(in the rows, 128 means zero)
Group, then class:
[148  72 116 138 114 110 114 129 163 191  48 149 143 187 146 128 139 125
 141 173 144 128 116 126  78 142 140 122 112 172 125 107 141 115 130 144
 141 113 124  78 137 124 121 104 145 143 143 150]
C:Z97
[160 126 118 179  60 102 117 126 142  73 106 140 110 124 111 153 168 141
 164 165 115  82 159 180 114 143 119 111 130 122  91 139 136 122 125 119
 113 109 136  99 200 130 100 108 159 135 132 132]
H:Z211
[115 101 119 110 112 126 106 137 156 163  73 146 129 215 155  88 135 116
 136 154 183 111 114 112  84 123 123 144 142 165 145 104 158 108 128 142
 158 110 122  77 127 143 169 136 140 170 141 133]
C:Z97
[144  65 128 115 138 129 125 136 155 139  60 122 131 203 148 135 155 120
 134 177 165 144 126 112  93 133 142 124 135 159 140  77 163 110 128 148
 164 116 140 157 143 116 183 128 143 144 143 120]
C:Z97
[139  95 123 129 105 148  91 137 149 132  63 119 116 210 153  91 144 122
 151 162 157 139 121 140  75 132 135 117 126 144 132 106 101 117 123 142
 139 108 135 109 136 127 126 116 133 138 154 162]
C:Z97
[141  92 118 121  87 135 116 144 155 127  78 152 121 205 145  79 133 118
 131 153 165 138 130  94 117 141 127 124 139 142 134 119 151 127 123 135
 115 106 128 134 143 119 142 124 166 134 146 125]
C:Z97
[138 137 116 169 103  99 148 127 133 129 130 131 126  46 133 142 148 134
 154 141  85  99 168 150 115 143 106 142 115 117 122 144 142 108 131 135
 114 124 139  83 180 135 122 116 139 149 127 114]
H:Z623
[134  99 127  89 137 122 124 132 144 154  75 133 113 149 151 100 147 111
 156 153 151 114 154 105  76 121 117 111 119 160 117  90 160  99 137 146
 148  98 145 119 189 147 177 131 145 139 164 137]
C:Z97
[132 134 101 153  91 127 150 116 136 113 140 151 159 125 155 100 149 135
 123 152 109 111 158 118 122 140 111 145 122 119 140 151 154 113  97 131
 112  98 125  61 196 125 161 113 169 148 106 124]
H:Z211
[136 152 112 180 113 121 142 115 135  70 155 142 127 101 137 104 162 136
 169 150  95 122 164  99 123 140 103 150  92 121 134 153 121 105 129 146
 125 108 159 146 208 158 149 116 134 151 114 123]
H:Z211
[107 109 141 128 135 116 128 129 139 113 106 143 108 134 126  94 142 125
 149 153 136 153 134  87  87 141 119 142 112 146 149 117 116 112 136 199
 134 111 141 176 150 114 161 126 123 119 143 112]
C:Z97
[129 131 110 152  97 123 155 106 140 128 132 161 132  95 109 116 130 146
 146 142  98 109 142 154 120 135 120 133 112 113 126 140 138 114 112 122
 122 159 138  95 173 136 142 125 157 156 121 141]
H:Z623
[128 160 110 151 102 136 127 134 139  97 150 137 101 100 139 107 160 121
 130 139 120  97 164 114 121 139 100 129 124 136 125 156 172  97 131 121
 111 109 135  73 192 137 143 108 136 109 128 116]
H:Z211
[127  88 143 118  96 126 104 131 153 111  78 161 103 146 132  77 135 128
 160 155 162 150 125  83  91 142 125 142  96 141 140 127 135 121 133 119
 122 104 153 176 120 123 146 125 143 126 154 142]
C:Z177
[135  70 138 119 105 126  89 141 155 134  46 140 113 200 123 101 138 123
 140 164 166 128 120 133  91  63 131  99 115 161 123 110 113 118 127 137
 135 125 140 155 118 115 126 126 127 129 147 141]
C:Z97
[141 149 112 170  82 119 124 132 136  81 145 128  99  91 113 123 171 130
 172 158  84 106 158 144  88 137 116 132  98 130 129 143 100 104 139 133
 109 132 160 113 200 121 144 107 146 121 130 116]
H:Z211
[126  81 148 104 117 124  86 127 142 113  79 148  93 157 155  56  89 138
 154 137 180 173 131  91  95 137 130 127 111 159 136 121 184 124 147 146
 124 118 150 193 144 129 149 154 176 113 159 138]
C:Z177
[137 150 121 163  67 129 133 141 116  50 112 147 115 146 134  71 189 138
 173 159 127 123 165 127 138 141 115 130  87 135 129 153 176 122 118 134
 119 116 130 137 193 120 114 101 132 117 121 127]
H:Z211
[130  92 140 110 107 146  89 151 156 103  88 132 100 199 140 103 136 132
 130 145 175 151 132 105 101 124 135 127 119 166 128 119 159 131 150 139
 131 129 121 150 116 130 132 143 146 106 151 127]
C:Z177
[129 150 112 186 110 118 140 115 139  86 154 160 141  91 150 135 148 126
 149 158  92  89 161  99  92 121  94 150 124 122 134 159  95  97 137 155
 120 111 135  66 252 126 147 101 150 146 118 123]
H:Z211
